Below is a small trained network, with its code and all its weights. Each question gives an input and a target symbol and asks what happens when units are switched off, that is, made to give their printed mean instead of their output.

import numpy as np


def w(rows, s, z=0):
    codes = np.array(rows[::2]) - 128.0
    scale = np.full(codes.shape[1], s)
    scale[-1] = z or s
    return codes * scale


def f(y):
    return y / 2 * (1 + np.tanh(0.7978845608 * (y + 0.044715 * y**3)))


def softmax(a):
    e = np.exp(a - a.max(-1, keepdims=True))
    return e / e.sum(-1, keepdims=True)


def log_softmax(a):
    a = a - a.max(-1, keepdims=True)
    return a - np.log(np.exp(a).sum(-1, keepdims=True))


def net(x, mask):
    ids = ['αεμπφψ'.index(c) for c in x.split()]
    T = len(ids)
    res = E[ids] + P[:T]
    u = 0
    for l in range(2):
        r = res
        for j in range(2):
            rows = slice(3 * j, 3 * j + 3)
            q, k, v = (r @ M[l][rows].T for M in (Q, K, V))
            z = softmax(np.where(np.tri(T) > 0, q @ k.T / 3**0.5, -1e9)) @ v
            o = O[l][rows]
            res = res + np.where(mask[u + j], z, o[:, -1]) @ o[:, :-1]
        u += 2
        y = f(res @ A[l][:, :-1].T + A[l][:, -1])
        res = res + np.where(mask[u : u + 4], y, B[l][:, -1]) @ B[l][:, :-1]
        u += 4
    return log_softmax(res[-1] @ U[:, :-1].T + U[:, -1])


Q, K, V, O, A, B = {}, {}, {}, {}, {}, {}
E = w([
[170,148,195,230,126,209],'α',
[180,18,107,150,123,79],'ε',
[105,160,53,165,55,105],'μ',
[83,107,172,78,226,69],'π',
[68,127,7,17,124,148],'φ',
[135,151,177,50,72,37],'ψ',
],0.018)
P = w([
[239,166,21,171,159,89],'0',
[172,167,51,176,141,130],'1',
[131,179,91,169,121,155],'2',
[86,178,143,171,96,180],'3',
[47,157,208,181,49,204],'4',
[3,150,248,175,25,224],'5',
],0.0054)
Q[0] = w([
[47,39,109,71,174,206],'0.h0',
[159,79,195,156,69,39],'0.h0',
[139,254,74,96,45,87],'0.h0',
[114,237,160,154,55,23],'0.h1',
[83,86,145,131,173,149],'0.h1',
[229,99,175,99,138,69],'0.h1',
],0.0086)
K[0] = w([
[118,102,111,92,230,214],'0.h0',
[124,97,217,115,90,115],'0.h0',
[49,231,118,128,25,72],'0.h0',
[83,254,148,109,157,177],'0.h1',
[125,92,107,142,92,114],'0.h1',
[99,215,74,103,153,45],'0.h1',
],0.0098)
V[0] = w([
[210,91,59,117,157,176],'0.h0',
[134,217,175,195,125,107],'0.h0',
[148,194,97,111,92,172],'0.h0',
[206,129,223,212,153,193],'0.h1',
[145,3,102,56,112,141],'0.h1',
[149,94,94,134,40,165],'0.h1',
],0.0068)
O[0] = w([
[145,67,185,152,60,107,164],'0.h0',
[98,180,42,156,33,141,25],'0.h0',
[140,131,198,95,88,163,176],'0.h0',
[176,1,200,160,98,130,2],'0.h1',
[53,177,80,203,79,130,157],'0.h1',
[71,147,41,206,199,68,137],'0.h1',
],0.0082,0.0055)
A[0] = w([
[144,175,72,226,33,217,6],'0.n0',
[75,2,163,94,143,82,49],'0.n1',
[233,186,113,108,119,195,100],'0.n2',
[153,69,67,88,126,38,128],'0.n3',
],0.0071,0.0024)
B[0] = w([
[145,158,114,54,201,253,252],'0.n0',
[214,117,147,168,179,95,250],'0.n1',
[135,120,206,123,150,133,151],'0.n2',
[218,2,75,84,62,91,224],'0.n3',
],0.0074,0.003)
Q[1] = w([
[174,129,107,114,69,137],'1.h0',
[146,195,172,193,88,58],'1.h0',
[85,248,147,50,124,145],'1.h0',
[122,76,130,29,156,129],'1.h1',
[85,157,94,65,150,94],'1.h1',
[96,93,97,111,13,149],'1.h1',
],0.012)
K[1] = w([
[161,192,45,146,161,76],'1.h0',
[250,77,107,62,87,69],'1.h0',
[35,135,166,67,69,57],'1.h0',
[55,208,166,113,133,158],'1.h1',
[76,146,158,62,182,151],'1.h1',
[58,136,33,126,148,83],'1.h1',
],0.012)
V[1] = w([
[136,180,121,169,163,68],'1.h0',
[119,78,92,120,225,138],'1.h0',
[99,150,102,124,155,87],'1.h0',
[173,186,118,184,88,254],'1.h1',
[143,125,107,218,185,125],'1.h1',
[204,101,45,114,15,170],'1.h1',
],0.0086)
O[1] = w([
[163,157,207,113,157,36,151],'1.h0',
[157,55,17,173,254,209,212],'1.h0',
[170,150,226,215,180,12,254],'1.h0',
[183,192,143,176,153,154,105],'1.h1',
[134,129,138,86,203,203,18],'1.h1',
[38,249,199,156,121,100,87],'1.h1',
],0.0074,0.0039)
A[1] = w([
[231,100,144,223,162,169,74],'1.n0',
[158,86,112,179,255,79,179],'1.n1',
[191,225,52,135,58,204,2],'1.n2',
[136,131,83,72,133,63,67],'1.n3',
],0.0071,0.0048)
B[1] = w([
[3,96,127,144,173,168,190],'1.n0',
[197,121,79,125,89,167,249],'1.n1',
[179,113,254,184,146,136,173],'1.n2',
[14,21,198,153,198,162,195],'1.n3',
],0.0083,0.012)
U = w([
[82,91,166,142,141,140,1],'α',
[2,143,60,82,125,171,136],'ε',
[127,84,111,207,46,111,169],'μ',
[185,190,123,77,112,147,199],'π',
[163,88,165,35,155,138,122],'φ',
[113,89,209,94,127,86,100],'ψ',
],0.0077,0.0069)

Each question gives the input, a string of symbols that net reads in full, and the target symbol t.
The units are the heads (3 rows each of Q, K, V and O) and the neurons (one row each of A and B). Each row of codes is followed by its name. A weight is (code - 128) times the scale printed after its matrix; where a second scale follows, it is the last column's (O, A, B and U).
mask holds one flag per unit, layer by layer, with each layer's heads first. A switched-off unit (its flag False) gives its mean, the last column of its rows in O or B, instead of its output. The means were averaged over made-up inputs and are rounded, as every weight is.
A unit's drop is (log p(t) with every unit on - log p(t) with that unit switched off) / (log p(t) with every unit on - log p(t) with every unit switched off).
The circuit of an input: a set's keep is (log p(t) with only the set's units on - log p(t) with every unit switched off) / (log p(t) with every unit on - log p(t) with every unit switched off). Starting from all 12 units, units are removed one at a time, each time the one whose removal leaves the highest keep (on an exact tie, the one counted first), for as long as the keep stays at least 0.8.
units of the circuit, in order: the units of the circuit, biggest drop first
unit that matters most: the unit with the biggest drop
k most important neurons of layer l: the k neurons of layer l with the biggest drops, biggest first
drop of u: that unit's drop, to one decimal
input π φ φ ψ π φ, target ψ: unit that matters most -> 1.h0
input α ε π ψ μ, target ε: units of the circuit, in order -> [1.h1; 0.h1; 1.h0]
input φ φ φ ψ π, target φ: units of the circuit, in order -> [1.h1; 0.h0]
input ε φ φ φ ε, target ε: units of the circuit, in order -> [1.h1; 0.h1; 0.n3]
input π ψ φ μ ψ φ, target π: units of the circuit, in order -> [0.h0; 0.n0; 1.h1; 1.n3]
input ψ φ ψ ψ, target ε: units of the circuit, in order -> [0.h1; 0.h0]
input φ φ π φ α, target α: units of the circuit, in order -> [1.n0; 0.h1; 1.h1]
input φ φ α φ ε, target ε: units of the circuit, in order -> [1.h0; 0.h1]
input φ ε α ψ φ μ, target ε: 2 most important neurons of layer 0 -> [0.n0; 0.n3]
input ψ π π μ μ, target π: units of the circuit, in order -> [0.n0; 1.n3]
input φ ψ φ α μ π, target π: 2 most important neurons of layer 1 -> [1.n1; 1.n3]
input φ π φ μ, target π: 3 most important neurons of layer 1 -> [1.n3; 1.n0; 1.n2]
input π φ π μ, target φ: 2 most important neurons of layer 0 -> [0.n0; 0.n1]
input π φ π, target ε: unit that matters most -> 0.h0
input φ ε φ, target μ: drop of 1.n0 -> 0.1
input π φ π φ φ α, target α: drop of 0.h1 -> 0.5
input φ ψ ψ π ψ φ, target ψ: drop of 0.h0 -> 0.7
input μ π π μ, target φ: drop of 1.h1 -> 0.4
